Below is a small trained network, with its code and all its weights. Each question gives an input and a class and asks what happens when units are switched off, that is, made to give their printed mean instead of their output.

import numpy as np


def w(rows, s, z=0):
    codes = np.array(rows[::2]) - 128.0
    scale = np.full(codes.shape[1], s)
    scale[-1] = z or s
    return codes * scale


def norm(h):
    return h / np.sqrt((h * h).mean(-1, keepdims=True) + 1e-5)


def f(y):
    return np.maximum(y, 0)


def log_softmax(a):
    a = a - a.max(-1, keepdims=True)
    return a - np.log(np.exp(a).sum(-1, keepdims=True))


def net(x, mask):
    res = np.array(x, float).reshape(1, 5) / 4 @ E
    u = 0
    for l in range(4):
        y = f(norm(res) @ A[l][:, :-1].T + A[l][:, -1])
        res = res + np.where(mask[u : u + 6], y, B[l][:, -1]) @ B[l][:, :-1]
        u += 6
    return log_softmax(norm(res)[-1] @ U[:, :-1].T + U[:, -1])


A, B = {}, {}
E = w([
[91,93,62,56,159],'x0',
[164,191,64,126,79],'x1',
[249,90,133,131,219],'x2',
[129,132,122,130,129],'x3',
[164,17,133,143,72],'x4',
],0.0011)
A[0] = w([
[110,61,53,74,203,101],'L0N0',
[76,189,99,194,152,144],'L0N1',
[214,142,187,252,159,145],'L0N2',
[192,142,117,35,102,128],'L0N3',
[163,88,176,57,56,3],'L0N4',
[65,13,99,241,124,229],'L0N5',
],0.0026,0.0011)
B[0] = w([
[58,39,128,209,155,211],'L0N0',
[171,111,189,4,128,190],'L0N1',
[47,65,82,145,104,236],'L0N2',
[90,104,55,168,45,169],'L0N3',
[237,92,71,139,127,146],'L0N4',
[163,158,146,42,41,248],'L0N5',
],0.0027,0.0018)
A[1] = w([
[202,82,122,154,177,210],'L1N0',
[84,191,152,125,225,37],'L1N1',
[131,111,185,68,130,103],'L1N2',
[195,119,124,136,188,6],'L1N3',
[102,85,195,127,146,130],'L1N4',
[162,173,240,253,93,122],'L1N5',
],0.0046,0.0013)
B[1] = w([
[45,191,168,103,32,254],'L1N0',
[240,206,127,43,117,197],'L1N1',
[121,191,83,215,49,200],'L1N2',
[2,194,140,94,32,160],'L1N3',
[170,150,39,183,109,233],'L1N4',
[86,65,68,63,210,223],'L1N5',
],0.0037,0.0019)
A[2] = w([
[67,8,222,25,42,104],'L2N0',
[209,242,66,45,130,101],'L2N1',
[99,19,93,156,108,94],'L2N2',
[247,158,181,133,12,48],'L2N3',
[90,161,17,104,111,170],'L2N4',
[67,199,69,152,2,250],'L2N5',
],0.0024,0.00026)
B[2] = w([
[108,252,149,98,157,194],'L2N0',
[149,44,106,168,99,183],'L2N1',
[154,66,113,88,203,174],'L2N2',
[126,73,98,173,125,165],'L2N3',
[86,97,150,195,181,203],'L2N4',
[170,129,177,173,152,253],'L2N5',
],0.0037,0.0042)
A[3] = w([
[171,193,102,89,154,1],'L3N0',
[162,37,166,77,44,93],'L3N1',
[223,183,106,88,164,151],'L3N2',
[160,130,209,3,193,65],'L3N3',
[180,89,144,53,62,18],'L3N4',
[144,72,216,185,170,99],'L3N5',
],0.0037,0.00088)
B[3] = w([
[245,188,105,19,78,154],'L3N0',
[168,212,53,56,164,218],'L3N1',
[114,163,49,41,21,181],'L3N2',
[86,73,89,208,117,163],'L3N3',
[197,233,94,4,23,169],'L3N4',
[130,116,44,153,99,254],'L3N5',
],0.003,0.0014)
U = w([
[225,227,3,28,4,243],'0',
[19,244,148,203,39,217],'1',
[23,13,23,151,243,233],'2',
[142,76,13,242,91,222],'3',
[147,109,61,221,106,211],'4',
[243,54,243,155,205,2],'5',
[252,16,251,103,191,1],'6',
[250,22,214,52,214,1],'7',
],0.0044,0.0033)

Each question gives the input, the list of numbers given to net, and the class t.
The units are the neurons (one row each of A and B). Each row of codes is followed by its name. A weight is (code - 128) times the scale printed after its matrix; where a second scale follows, it is the last column's (A, B and U).
mask holds one flag per neuron, layer by layer. A switched-off neuron (its flag False) gives its mean, the last column of its row in B, instead of its output. The means were averaged over made-up inputs and are rounded, as every weight is.
A unit's drop is (log p(t) with every unit on - log p(t) with that unit switched off) / (log p(t) with every unit on - log p(t) with every unit switched off).
The circuit of an input: a set's keep is (log p(t) with only the set's units on - log p(t) with every unit switched off) / (log p(t) with every unit on - log p(t) with every unit switched off). Starting from the 12 units with the biggest drops (on a tie, the unit counted first), units are removed one at a time, each time the one whose removal leaves the highest keep (on an exact tie, the one counted first), for as long as the keep stays at least 0.8.
units of the circuit, in order: the units of the circuit, biggest drop first
unit that matters most: the unit with the biggest drop
top k neurons: the k neurons with the biggest drops, biggest first
k most important neurons of layer l: the k neurons of layer l with the biggest drops, biggest first
input [8,4,6,-6,3], class 2: top neuron => [L0N0]
input [-5,-2,5,-5,-5], class 0: top 2 neurons => [L0N0; L1N1]
input [-8,-5,8,-5,5], class 1: units of the circuit, in order => [L1N0; L1N3]
input [5,-4,7,5,0], class 1: 3 most important neurons of layer 1 => [L1N0; L1N3; L1N5]
input [-5,-7,7,0,-5], class 1: top 2 neurons => [L1N0; L1N3]
input [-7,-8,-4,4,-6], class 3: 2 most important neurons of layer 2 => [L2N1; L2N0]
input [7,-6,8,6,5], class 1: units of the circuit, in order => [L1N0; L2N0; L1N3]
input [7,1,7,3,3], class 1: top 3 neurons => [L1N0; L0N2; L1N3]
input [-7,-3,-5,1,-8], class 0: top 2 neurons => [L1N1; L0N1]
input [2,0,6,-2,4], class 1: top 2 neurons => [L1N0; L2N0]
input [1,1,4,1,1], class 1: 2 most important neurons of layer 2 => [L2N0; L2N1]
input [-8,-7,-2,-4,-5], class 2: 2 most important neurons of layer 1 => [L1N5; L1N0]
input [0,-8,0,-7,8], class 0: 2 most important neurons of layer 3 => [L3N1; L3N4]
input [-6,4,-5,5,7], class 0: top 3 neurons => [L0N5; L0N4; L0N0]
input [-8,-5,-5,-2,6], class 2: units of the circuit, in order => [L1N5]
input [-5,3,5,-3,2], class 1: top 4 neurons => [L1N0; L2N0; L1N4; L0N0]
input [-8,-2,-5,-5,6], class 2: top 2 neurons => [L1N5; L2N0]
input [-5,-3,8,-4,8], class 0: top 3 neurons => [L2N4; L0N2; L3N1]
input [-7,-4,-5,-4,2], class 2: top 2 neurons => [L1N5; L1N0]
input [-6,0,-4,-8,8], class 0: unit that matters most => L0N5
input [-6,-2,0,-1,7], class 0: top 2 neurons => [L0N5; L2N4]
input [-1,-2,2,-8,-8], class 0: top 2 neurons => [L1N1; L3N2]
input [-4,-1,-1,-2,0], class 2: 2 most important neurons of layer 1 => [L1N0; L1N1]
input [6,-3,7,-1,2], class 1: 3 most important neurons of layer 1 => [L1N0; L1N3; L1N5]
input [3,6,-3,-5,-2], class 3: 2 most important neurons of layer 2 => [L2N0; L2N1]
input [5,1,8,0,2], class 1: 3 most important neurons of layer 1 => [L1N0; L1N3; L1N5]
